cols: V N Y S
tib: [ 74 144 182 192]
Mede: [ 86 106  94 102]
leted: [108 153 121 124]
ziz: [ 76 148 154 102]
dizar: [114 135 124 109]
pepo: [119 173 133 105]
gaf: [ 56 123 165 105]
rabet: [ 86 102 107  94]
kedab: [129 106 125 115]
down: [ 94 121]	Y
order: [102  94 106  86]	Mede
order: [ 94 107 102  86]	rabet
down: [144 106 153 148 135 173 123 102]	N
down: [124 133 165 107 125]	Y
has: [135 124 108]	no

cols: D B F Z W L
muso: [160 163 205 146 107  49]
tik: [123 197 118 124 116  86]
Ker: [ 90  76  82 125 161  73]
has: [124 116]	yes
has: [118 125]	no
tags:
[160] -> Z481
[123] -> Z73
[107] -> Z17
[159] -> Z400
key muso 1: 	Z481

cols: T E M K J
fer: [106 136  95 119  64]
zuna: [123 148  66 152 119]
Tetel: [106 136 101  81 144]
zof: [106 136 158 155 153]
down: [148 136 136]	E
has: [136  95 119  64]	yes
tags:
[118] -> Z968
[151] -> Z802
[152] -> Z932
[155] -> Z266
[119] -> Z307
[123] -> Z338
[81] -> Z567
key zuna 4: 	Z932

cols: X C P Q U R
Fude: [ 58 169 165 101 128 100]
mebor: [144 177 166  76  91  85]
Bok: [ 58 169 148 101 128 100]
down: [ 85 100]	R
down: [144  58]	X

cols: Rizi Bipil roru kinet Sisa
giru: [121 138  68 105 102]
Fuzuv: [113 148 102 115 121]
Dit: [ 71 164 102 158 141]
vom: [143  70 121 137 102]
fup: [ 71 142 102 137 100]
pap: [ 68 105 102 137 121]
Bik: [ 70 142 102 137 121]
has: [105  68]	no
order: [ 68 102 105 121 137]	pap
order: [142 102 137 121  70]	Bik
find: [121 138  68 105 102]	giru
key -> tag
[102] -> Z150
[115] -> Z950
[137] -> Z983
key Fuzuv 4: 	Z950

cols: vamep tuten kes sapip bil leban vopif Sirav daru
nefa: [ 86  92 170 159 111 145 137 156 110]
sili: [138 160 169 139 176 147 126 123 190]
Bafe: [138 189 169 123 176 139 147 160 126]
Guk: [133  89 131 147 152 102 164 137 189]
Sizi: [133  89 131 147 152 103 164 137 189]
order: [110  92 111 159 156 137  86 145 170]	nefa
down: [126 189]	daru
order: [160 169 139 176 147 126 123 190 138]	sili
has: [176 139]	yes

cols: sute faviv sos Dal zol Moni bezam Mot rubu
Kip: [ 89  96  98  93  75  97 109  94 111]
boko: [146 159 207 169 154 203 205 170 164]
pufub: [114 107 109  91 126 112 111  98 147]
Tebat: [147 112  98 111 114 126 108 109  91]
bupi: [180 196 153 156 182 152 149 189 139]
golep: [146 157 188 160 148 182 184 160 158]
nofe: [ 89  82  85  73  96  89  94  77 131]
Ponat: [103  93 135  98 128 141 139  96 163]
order: [109 147  91 114 112 107 126 111  98]	pufub
tags:
[114] -> Z954
[112] -> Z104
[126] -> Z290
[152] -> Z168
[153] -> Z762
[113] -> Z259
key pufub 6: 	Z104
down: [158 131]	rubu
has: [157 188 160]	yes
down: [ 96 159]	faviv

cols: fulu zogif Lera zev vid
leges: [ 98 122 118 129 108]
rone: [ 99 113 122 130 110]
semaz: [ 99  98 116 132 107]
fot: [ 98 122 118 129 152]
has: [118 122  98]	no
has: [ 98 122 118]	yes
has: [ 99  98 116 132]	yes
down: [130 132]	zev
has: [ 99 113 122]	yes

cols: Guz Bosov panap patop led Tud zovuz
zam: [134 114 113 106 113 108 105]
rab: [143 125 133  78 111 103  77]
Soz: [109 191 203 175 183 185 169]
bifi: [185 191 175 110 183 203 169]
has: [125 133  78 111]	yes
has: [106 113]	yes
order: [169 185 183 175 203 191 109]	Soz
Table of tags by key:
[185] -> Z378
[203] -> Z745
[134] -> Z682
key bifi 1: 	Z378

cols: Ditav zil Mevob Nuzet diza Zekab Guvu tepok getiv rinim
pabik: [103 126  74 102 143 141 132 184 147 160]
poris: [ 63 125  95  93  90 106 135 128 139 162]
bifes: [ 74 119 104 106  81 104 136 122 143 157]
mami: [ 72 128  82  87 106 110 133 140 147 154]
Lufis: [ 82 139 106 128 133 147  72  87 110 154]
order: [154 147 140 133 110 106  87  82 128  72]	mami
tags:
[72] -> Z718
[103] -> Z36
[132] -> Z972
key pabik 7: 	Z972
has: [95 93]	yes
order: [154  72 128  82  87 106 110 133 140 147]	mami

cols: biti ladef misu lebeg bupu Zimu las pide
Zuzom: [185 168 177 179 191 189 188 173]
Pasal: [165 179 171 184 132 162 188 156]
gek: [145 188 186 176 163 167 172 185]
rubus: [ 82  93  93  86 118  88 110 101]
kuga: [118  86  82  92  88 110  93 101]
Tegep: [79 79 72 71 91 67 69 69]
order: [173 188 189 191 179 177 168 185]	Zuzom
has: [167 172]	yes
down: [185 101 101]	pide
down: [189 162 167]	Zimu
has: [71 71]	no
order: [ 93  88  93  82 110 118  86 101]	rubus
key -> tag
[189] -> Z868
[177] -> Z157
[72] -> Z853
[191] -> Z520
[171] -> Z648
key Zuzom 3: 	Z157

cols: bime birug Foz muno
delo: [118 162 166 163]
rebav: [134 119 140 145]
Did: [145 119 141 134]
res: [142 184 200 189]
nibo: [123 145 138 142]
order: [145 134 119 140]	rebav
down: [119 119 184 145]	birug

cols: kaba Kebem gem dif ras lim
Nanun: [174 101  72  99 168 141]
Lusun: [ 91  84 103 163  81 124]
fudi: [ 56 104  92 149 122 146]
pobu: [ 72  89 119 179 152 142]
Mapaz: [ 91  86 132 184 146 142]
ligal: [ 72 102 112 168  65 121]
Vufe: [ 95  88 103 121 162 145]
rirog: [200 126 196  95 181  97]
Lanip: [175 168  99  72 141 101]
order: [101 175 168  99  72 141]	Lanip
Table of tags by key:
[119] -> Z720
[99] -> Z759
[142] -> Z191
[133] -> Z70
[141] -> Z383
[196] -> Z316
[120] -> Z34
[103] -> Z598
[132] -> Z465
key pobu 3: 	Z720
order: [141 168  99  72 101 174]	Nanun

cols: Bep geg kupig Gaz nivo
Genuk: [160 120 131 179 128]
deka: [137 127 178 185 106]
nak: [163 128 135 167 108]
nuto: [ 95 126 195 172 139]
goza: [179 144 110 120  77]
lon: [153 152 143 119  63]
gamo: [134 151 172 140  72]
bipal: [112 153 184 142  88]
notu: [141 145 173 153  75]
bet: [141 139 176 167  84]
Fofo: [129 149 179 149  77]
Devi: [107 121 193 186 132]
key -> tag
[135] -> Z583
[108] -> Z858
[128] -> Z673
[143] -> Z11
key nak 3: 	Z583
has: [152 143 119  63]	yes

cols: fipof zav medo nizu botif Mosub gefip
Patek: [135 114 129 195  99 122 125]
daseg: [159 141 144 147 156 133  87]
geta: [138 119 132  98 138 132 171]
zorip: [138  84 132  98 138 132 171]
Gete: [135 129 114 121  99 125 195]
order: [135 195  99 129 125 114 121]	Gete
down: [138 138 135]	fipof
Table of tags by key:
[124] -> Z684
[129] -> Z653
[125] -> Z237
[135] -> Z229
[195] -> Z23
[126] -> Z455
key Patek 7: 	Z237
order: [ 87 133 141 144 147 156 159]	daseg
find: [138 119 132  98 138 132 171]	geta
order: [ 98 119 132 132 138 138 171]	geta

cols: zaki Pog Zeg gevu Mez fim dudud
dima: [109  67  92  98 131 136 144]
mogit: [115 169 158 121  99 127 105]
tisu: [150 148 132 124  83 170 136]
gugod: [170 190 131 175  81 154 115]
gamin: [105 171 178 130  92 160  95]
sukuv: [ 81  79 150  94 153  94 112]
Lavup: [120 171 164 128 109 137 127]
mef: [171 165  96 166 141 144 123]
Table of tags by key:
[109] -> Z204
[136] -> Z337
[170] -> Z597
[110] -> Z712
[144] -> Z273
key dima 1: 	Z204
find: [ 81  79 150  94 153  94 112]	sukuv
order: [144 123 171 165  96 166 141]	mef

cols: bovag rines kopi Lokub
pab: [181 166 202  79]
nid: [165 129 180 108]
favif: [181 166 202 151]
down: [129 166]	rines
has: [182 166]	no

cols: rapup dosot ketek luru Sukop Lagon rola Zif zas
Bir: [ 97 111 108  92 127 102 166 124 119]
musu: [ 89 118 119 162 139 146 169 125 121]
lik: [108  82 137 146 144 116 134 140  82]
vov: [127 102 124 119 108 111  92  97 167]
order: [124 111 102 108 127  92 119 167  97]	vov
key -> tag
[140] -> Z877
[116] -> Z697
[127] -> Z41
[143] -> Z609
[108] -> Z124
[139] -> Z270
[144] -> Z849
key lik 5: 	Z849
order: [ 92  97 102 108 111 119 124 127 166]	Bir
find: [127 102 124 119 108 111  92  97 167]	vov
has: [139 146 170]	no
find: [ 89 118 119 162 139 146 169 125 121]	musu
find: [108  82 137 146 144 116 134 140  82]	lik

cols: vepig faf Zot tisil puzin pib fupa ketus pul Kuv
nozo: [180 152  84 116 119 182 135 107 166  68]
mago: [ 69 150 179  73 192 132 132  82 181 109]
lado: [ 73 150 179 181  69 132 109 133 192  82]
key -> tag
[69] -> Z484
[73] -> Z86
[193] -> Z608
[68] -> Z689
[192] -> Z13
[119] -> Z356
key mago 5: 	Z13
down: [107  82]	ketus
order: [ 82 192 133 109 132  69 181 179 150  73]	lado
has: [133 192]	yes
find: [ 73 150 179 181  69 132 109 133 192  82]	lado

cols: ril boli Paru gebi
zolar: [136  64  93 137]
Pubo: [125 151 140 126]
ramal: [132  94 110 132]
down: [125 132]	ril
has: [ 64  93 137]	yes

cols: gab tekuv minof veb
Guluz: [105 188 150  47]
nusov: [150 105 149 187]
Fod: [105 149 151 187]
order: [187 151 149 105]	Fod
has: [105 150 151]	no
order: [187 149 150 105]	nusov
tags:
[104] -> Z214
[105] -> Z90
[149] -> Z236
[151] -> Z317
[187] -> Z740
[150] -> Z742
key Fod 1: 	Z90

cols: riran Sefof Gapo kab babal zabus Bon movo
mus: [109 109 136 162 137 102 188 102]
pef: [156 142 145 130 118 121 179 133]
nibi: [128 130 114 132 142 120 124 113]
dupu: [102 119 112 127 118 110 148 109]
order: [113 124 120 142 132 114 130 128]	nibi
down: [142 130 119]	Sefof
Table of tags by key:
[127] -> Z824
[128] -> Z841
[132] -> Z878
[119] -> Z466
[118] -> Z96
[162] -> Z448
[161] -> Z281
key dupu 4: 	Z824
down: [156 128 102]	riran
down: [137 118]	babal
down: [136 145 114]	Gapo

